Questions about the grid below.
1) Report the largest entry in the last row.
2) Report the first entry in reading order.
3) Report the 2nd entry on the main diagonal.
4) Report the entry in the bottom-right corner.
5) Report the entry in the bottom-left corner.
6) Report the smallest entry in the last row.
[[128 136 137 142 151 142 127 133]
 [128 136 137 142 151 142 127 133]
 [128 136 136 141 150 141 127 133]
 [130 121 121 116 107 115 131 125]
 [130 121 121 116 106 115 131 125]
 [128 136 136 142 151 142 127 133]
 [128 135 136 141 149 141 127 133]
 [130 122 121 116 106 115 131 125]
 [130 121 121 116 106 115 131 125]]
1) 131
2) 128
3) 136
4) 125
5) 130
6) 106

arr =
[[132 113 126 121 126 127 112 122 124 121 132 114 133 134 149 121]
 [124 136 132 136 129 130 142 133 129 131 128 135 121 122 116 134]
 [130 117 128 140 141 128 137 130 133 118 127 135 126 119 134 128]
 [131 149 124 124 125 129 126 133 131 142 121 145 132 128 107 128]
 [122 138 124 117 127 124 126 124 128 135 120 124 132 138 117 128]
 [136 122 128 128 122 131 117 129 125 127 134 128 130 126 139 124]
 [128 131 134 138 123 132 137 133 126 130 135 132 119 120 125 134]
 [125 134 135 132 117 132 136 132 122 133 136 125 118 124 124 135]
 [123 114 127 130 140 124 133 123 131 116 126 120 128 130 138 127]
 [128 125 129 140 138 129 140 131 133 123 126 138 125 119 125 130]
 [124 126 132 144 140 129 149 132 133 122 127 138 121 117 122 134]
 [121 125 126 133 144 124 141 126 135 121 119 132 128 127 122 129]
 [132 130 136 130 107 135 123 132 117 134 144 121 119 124 135 132]]
Indices start at 1.
The entry at row 1, column 1: 132
The entry at row 1, column 2: 113
Which number is the entry in the bottom-left corner?
Answer: 132
The entry in row 3 and column 3 is 128
Which number is the top-right entry?
Answer: 121
The entry at row 2, column 1: 124
Which number is the entry at row 1, column 3?
Answer: 126
The entry at row 3, column 1 -> 130
Which number is the entry at row 2, column 2?
Answer: 136
Which number is the entry at row 3, column 2?
Answer: 117

Questions about the array below. Counting starts at 1.
1) What is the entry at row 3, column 3?
2) What is the top entry of the column that holds the largest entry?
3) What is the entry just left of the smallest entry?
4) What is the bottom-left entry?
5) What is the entry at row 1, column 3?
6) What is the smallest entry?
7) What is the entry in row 3 and column 1?
8) What is the entry in row 2 and column 1?
[[131 131 117 131 131 144 127 116]
 [140 124 128 124 122 155 123 117]
 [137 127 129 128 115 137 119 117]
 [136 124 125 119 136 142 125 114]
 [131 124 133 132 126 144 127 111]
 [135 133 116 132 122 148 123 116]
 [151 119 131 123 118 131 124 133]
 [157 115 128 124 126 131 127 125]
 [141 128 118 140 123 131 133 136]
 [137 129 114 138 132 146 133 118]
 [156 120 122 125 124 136 129 136]
 [136 128 116 141 132 141 135 120]
 [158 115 130 124 120 135 125 125]
 [139 127 122 134 127 135 136 142]
 [137 130 117 127 125 148 122 113]]
1) 129
2) 131
3) 127
4) 137
5) 117
6) 111
7) 137
8) 140
